Below are the code and all the weights of a small trained network. Each question names an input and a target symbol and asks about switching units off, where a switched-off unit gives its printed mean instead of its output.

import numpy as np


def w(rows, s, z=0):
    codes = np.array(rows[::2]) - 128.0
    scale = np.full(codes.shape[1], s)
    scale[-1] = z or s
    return codes * scale


def f(y):
    return np.maximum(y, 0)


def softmax(a):
    e = np.exp(a - a.max(-1, keepdims=True))
    return e / e.sum(-1, keepdims=True)


def log_softmax(a):
    a = a - a.max(-1, keepdims=True)
    return a - np.log(np.exp(a).sum(-1, keepdims=True))


def net(x, mask):
    ids = ['ΘΞβζητ'.index(c) for c in x.split()]
    T = len(ids)
    res = E[ids] + P[:T]
    q, k, v = (res @ M[0].T for M in (Q, K, V))
    z = softmax(np.where(np.tri(T) > 0, q @ k.T / 2**0.5, -1e9)) @ v
    res = res + np.where(mask[0], z, O[0][:, -1]) @ O[0][:, :-1]
    y = f(res @ A[0][:, :-1].T + A[0][:, -1])
    res = res + np.where(mask[1:9], y, B[0][:, -1]) @ B[0][:, :-1]
    return log_softmax(res[-1] @ U[:, :-1].T + U[:, -1])


Q, K, V, O, A, B = {}, {}, {}, {}, {}, {}
E = w([
[202,117,149,139,130,78,56,109,195],'Θ',
[97,86,114,91,39,130,150,131,134],'Ξ',
[151,136,118,113,107,115,86,4,104],'β',
[149,182,86,152,154,88,139,150,174],'ζ',
[134,95,77,119,132,111,69,159,93],'η',
[165,110,117,59,179,163,141,112,192],'τ',
],0.017)
P = w([
[75,114,167,181,156,148,132,133,103],'0',
[194,5,69,161,104,128,154,85,184],'1',
[169,90,94,107,98,110,140,117,156],'2',
[150,119,101,77,111,104,115,130,141],'3',
[145,136,105,63,109,95,102,129,129],'4',
[145,139,103,59,115,88,78,123,118],'5',
[132,151,103,61,114,74,83,128,110],'6',
[141,160,103,64,117,76,65,124,108],'7',
],0.011)
Q[0] = w([
[68,117,241,199,168,219,203,157,55],'H0',
[202,148,75,181,245,162,135,101,172],'H0',
],0.011)
K[0] = w([
[230,78,19,21,67,83,105,101,185],'H0',
[130,197,95,238,44,2,68,161,95],'H0',
],0.0078)
V[0] = w([
[166,173,26,175,210,91,178,226,171],'H0',
[254,136,229,136,179,104,49,96,229],'H0',
],0.0057)
O[0] = w([
[23,69,142,114,156,77,123,65,170,182],'H0',
[126,94,201,95,144,75,246,147,86,255],'H0',
],0.011,0.004)
A[0] = w([
[30,42,140,142,146,128,81,86,171,89],'N0',
[77,119,99,211,77,174,84,148,124,152],'N1',
[143,160,158,179,162,169,92,85,46,112],'N2',
[164,95,113,225,86,95,152,123,88,157],'N3',
[114,165,66,138,132,151,34,117,150,143],'N4',
[116,83,144,140,175,246,169,114,167,101],'N5',
[85,166,114,106,156,70,78,137,108,70],'N6',
[173,190,102,178,56,255,84,160,130,3],'N7',
],0.0099,0.007)
B[0] = w([
[106,212,78,190,96,73,142,204,87,253],'N0',
[156,188,193,83,98,136,42,40,187,150],'N1',
[148,129,97,90,123,108,112,246,166,141],'N2',
[116,154,201,170,74,169,99,170,59,177],'N3',
[112,145,253,146,89,105,155,120,124,211],'N4',
[162,75,115,48,199,209,123,126,191,154],'N5',
[193,67,120,139,150,202,134,144,91,178],'N6',
[65,82,37,163,194,133,219,69,45,189],'N7',
],0.0079,0.0075)
U = w([
[182,158,176,132,116,118,37,153,223,159],'Θ',
[125,125,120,152,186,106,118,2,107,72],'Ξ',
[88,183,81,155,168,37,129,146,156,125],'β',
[98,92,232,128,136,97,194,167,116,38],'ζ',
[146,77,74,79,227,122,94,95,191,253],'η',
[195,108,66,139,166,141,78,206,64,113],'τ',
],0.0057,0.0044)

Each question gives the input, a string of symbols that net reads in full, and the target symbol t.
The units are the heads (2 rows each of Q, K, V and O) and the neurons (one row each of A and B). Each row of codes is followed by its name. A weight is (code - 128) times the scale printed after its matrix; where a second scale follows, it is the last column's (O, A, B and U).
mask holds one flag per unit, heads first, then neurons. A switched-off unit (its flag False) gives its mean, the last column of its rows in O or B, instead of its output. The means were averaged over made-up inputs and are rounded, as every weight is.
A unit's drop is (log p(t) with every unit on - log p(t) with that unit switched off) / (log p(t) with every unit on - log p(t) with every unit switched off).
The circuit of an input: a set's keep is (log p(t) with only the set's units on - log p(t) with every unit switched off) / (log p(t) with every unit on - log p(t) with every unit switched off). Starting from all 9 units, units are removed one at a time, each time the one whose removal leaves the highest keep (on an exact tie, the one counted first), for as long as the keep stays at least 0.8.
units of the circuit, in order: the units of the circuit, biggest drop first
top k neurons: the k neurons with the biggest drops, biggest first
drop when u is switched off: that unit's drop, to one decimal
input Ξ ζ τ τ, target Ξ: units of the circuit, in order : [H0; N7; N4]
input η Θ ζ, target Θ: units of the circuit, in order : [H0; N7; N4]
input η Θ η Θ β, target Θ: units of the circuit, in order : [H0; N4; N7]
input η Ξ Ξ Θ Θ Ξ η Ξ, target Θ: units of the circuit, in order : [H0; N1; N7]
input Ξ η ζ η τ Ξ η τ, target Ξ: top 3 neurons : [N7; N4; N0]
input β τ τ Θ, target τ: units of the circuit, in order : [H0]
input Ξ Θ ζ, target Ξ: units of the circuit, in order : [N7; H0; N4; N1]
input Ξ ζ Θ β Θ Ξ η, target Ξ: units of the circuit, in order : [N7; H0; N4; N1]
input η ζ Ξ ζ ζ, target Θ: units of the circuit, in order : [H0; N4; N7]
input τ τ ζ β ζ ζ, target η: top 2 neurons : [N0; N4]
input τ τ ζ η ζ Θ η ζ, target η: units of the circuit, in order : [N0; H0; N4]
input β η Θ, target τ: top 2 neurons : [N7; N3]
input β ζ ζ ζ β ζ β β, target τ: top 2 neurons : [N2; N7]
input Ξ Ξ Θ ζ ζ τ τ Θ, target Ξ: top 3 neurons : [N7; N4; N0]
input Ξ ζ β Ξ, target Ξ: top 3 neurons : [N7; N1; N4]
input Ξ ζ Ξ, target Ξ: top 2 neurons : [N7; N1]
input Θ β β, target ζ: top neuron : [N3]
input ζ τ β ζ ζ η ζ τ, target β: drop when H0 is switched off : 1.6
input β η ζ ζ ζ τ Θ τ, target τ: drop when N1 is switched off : 0.1
input η ζ β, target Θ: drop when N4 is switched off : 0.2
